Small tables with named rows and columns. After each table, cells are looked up by row and column.

tonedut
columns: tamerez, gaz, zun, zudoni, liv, kogetam, dod, vebaku, roro
luma: [131, 81, 179, 133, 78, 162, 161, 204, 57]
dobok: [117, 107, 169, 133, 80, 105, 54, 82, 141]
gemo: [152, 74, 127, 84, 188, 162, 198, 175, 76]
zasi: [125, 168, 104, 209, 140, 185, 142, 162, 160]

dobok, kogetam: 105
gemo, zun: 127
dobok, tamerez: 117
luma, kogetam: 162
gemo, vebaku: 175
gemo, liv: 188
luma, gaz: 81
zasi, tamerez: 125
luma, dod: 161
zasi, zun: 104
dobok, vebaku: 82
gemo, tamerez: 152
gemo, roro: 76
Which row has the largest tamerez? gemo

gobosan =
	mesekof	rizog	varibu	pofegi
rigu	196	35	226	151
bizu	176	102	135	98
kobat	135	228	66	86
fon	167	97	237	194
sarunu	176	96	242	188
kovolar	102	219	132	180
zup	153	139	224	198
biru	89	62	61	135
bitas	179	152	143	101
nilur	185	142	243	178

What is the varibu of bizu in gobosan?
135
What is the varibu of kovolar in gobosan?
132
What is the rizog of biru in gobosan?
62
What is the mesekof of fon in gobosan?
167
What is the varibu of biru in gobosan?
61
What is the varibu of sarunu in gobosan?
242
What is the varibu of zup in gobosan?
224
What is the rizog of sarunu in gobosan?
96
What is the rizog of nilur in gobosan?
142
What is the rizog of bizu in gobosan?
102
What is the varibu of rigu in gobosan?
226
What is the mesekof of kovolar in gobosan?
102
What is the varibu of kobat in gobosan?
66
What is the pofegi of bizu in gobosan?
98
What is the pofegi of zup in gobosan?
198
What is the pofegi of nilur in gobosan?
178
What is the pofegi of kobat in gobosan?
86
What is the mesekof of rigu in gobosan?
196
What is the pofegi of rigu in gobosan?
151
What is the pofegi of sarunu in gobosan?
188

bikofi =
,danipe,vugesok,liv,bok,nesam,lovem,rar
garivop,75.7,59.5,66.1,50.2,57.1,53.4,55.2
vipus,72.8,46.3,57.7,48.2,67.8,65.9,45.2
komut,72.7,46.4,54.2,57.2,64.5,64.1,39.7
sireg,67.4,59.4,69.2,51.4,69.8,76.0,26.8
tazana,60.6,46.2,67.4,46.4,63.7,68.1,63.0
lapanir,63.0,51.8,67.5,43.2,64.2,68.5,57.3
sifa,72.7,56.1,69.1,49.8,57.7,58.7,59.1
rize,50.9,35.2,65.8,20.9,57.0,78.7,70.0
fitelos,78.7,57.5,67.4,51.1,57.3,56.8,59.6
por,63.6,45.5,66.2,46.2,71.5,69.2,60.5
dadipe,69.3,35.3,68.2,30.3,55.7,76.1,67.7

liv of garivop: 66.1
vugesok of fitelos: 57.5
nesam of komut: 64.5
bok of sifa: 49.8
rar of tazana: 63.0
nesam of tazana: 63.7
lovem of fitelos: 56.8
liv of sifa: 69.1
danipe of dadipe: 69.3
bok of vipus: 48.2
rar of rize: 70.0
lovem of por: 69.2
vugesok of por: 45.5
bok of sireg: 51.4
danipe of sifa: 72.7
vugesok of lapanir: 51.8
danipe of fitelos: 78.7
bok of tazana: 46.4
vugesok of rize: 35.2

nis
|  | nupaga | fur |
|---|---|---|
| damu | 8.26 | 1.37 |
| kez | 1.24 | 0.89 |
| fuzite | 8.88 | 2.53 |

nupaga of fuzite: 8.88
nupaga of damu: 8.26
fur of kez: 0.89
nupaga of kez: 1.24
fur of damu: 1.37
fur of fuzite: 2.53

vipiba
columns: semezul, kib, terod, zosazev
pofon: [61249, 17357, 16118, 13966]
pive: [46280, 41381, 55322, 9673]
bolalo: [55742, 32861, 34608, 60181]
mup: [39734, 42750, 60857, 78789]
gesu: [35784, 27365, 14592, 16975]
zivifug: [60725, 38045, 37683, 50620]
fub: [43684, 23552, 23522, 72962]

pive, semezul: 46280
bolalo, kib: 32861
mup, zosazev: 78789
zivifug, terod: 37683
zivifug, kib: 38045
pive, kib: 41381
mup, semezul: 39734
pofon, zosazev: 13966
fub, kib: 23552
mup, kib: 42750
zivifug, zosazev: 50620
pofon, semezul: 61249
mup, terod: 60857
zivifug, semezul: 60725
bolalo, terod: 34608
gesu, kib: 27365
bolalo, semezul: 55742
gesu, semezul: 35784
fub, semezul: 43684
Row with the largest zosazev: mup

tos
         fenopor  vaket  duradak
tav          117   2082     -100
dutat      -9773  -1615      186
podalip    -1487  -4175    -8132
nemona     -4992   -824    -4343
razagil    -4295  -2357     7869
mabodid     4308  -2256    -6693
sib         1680    456    -1497
zezip      -4459  -8977     4558
lugabo     -1043  -4648     9153
ber         6269  -4194    -2911
tikuv        231  -6725     6158
sikana      6018  -1510    -1113
mepapes    -1860   -698     1161

vaket of tikuv = -6725
vaket of dutat = -1615
fenopor of dutat = -9773
fenopor of sikana = 6018
fenopor of ber = 6269
vaket of zezip = -8977
fenopor of mepapes = -1860
duradak of mabodid = -6693
fenopor of razagil = -4295
fenopor of sib = 1680
fenopor of zezip = -4459
duradak of lugabo = 9153
fenopor of podalip = -1487
vaket of mepapes = -698
duradak of dutat = 186
duradak of tav = -100
duradak of mepapes = 1161
duradak of razagil = 7869
vaket of nemona = -824

gedeza:
columns: rufed, tedebe, kag, nor
gar: [75, 57, 24, 26]
zir: [22, 73, 50, 19]
dife: [50, 41, 89, 97]
dip: [70, 6, 44, 51]
nov: [65, 96, 51, 40]

tedebe of gar = 57
tedebe of dife = 41
tedebe of zir = 73
rufed of dife = 50
rufed of gar = 75
kag of dife = 89
tedebe of dip = 6
kag of zir = 50
nor of nov = 40
tedebe of nov = 96
Which row has the largest tedebe? nov

pim
         pefal  vezami  tebeti
bek        144     116     127
gevego      71     245      40
mudifen    153     101     179
bedov      155     113     175
rav        152      96     165
biderot    144     117     118
tef        145     105     166
menofa     137     113     175
lalam      143      99     144
sadipe     160     100     195

mudifen, pefal -> 153
lalam, pefal -> 143
gevego, tebeti -> 40
rav, tebeti -> 165
bedov, tebeti -> 175
bedov, pefal -> 155
bek, tebeti -> 127

Table rukogo
,vapef,sefuz,ziva
pesipe,89,28,109
biko,130,201,87
nilek,17,227,93
seb,58,134,129
ruk,172,121,123
tane,172,81,98
ked,79,174,95
busuvur,69,68,109

biko, sefuz -> 201
ruk, ziva -> 123
biko, vapef -> 130
biko, ziva -> 87
tane, sefuz -> 81
pesipe, ziva -> 109
busuvur, ziva -> 109
pesipe, sefuz -> 28
busuvur, sefuz -> 68
tane, vapef -> 172
ruk, sefuz -> 121
nilek, ziva -> 93
seb, vapef -> 58
ruk, vapef -> 172
nilek, sefuz -> 227
ked, vapef -> 79
busuvur, vapef -> 69
tane, ziva -> 98
seb, ziva -> 129
nilek, vapef -> 17

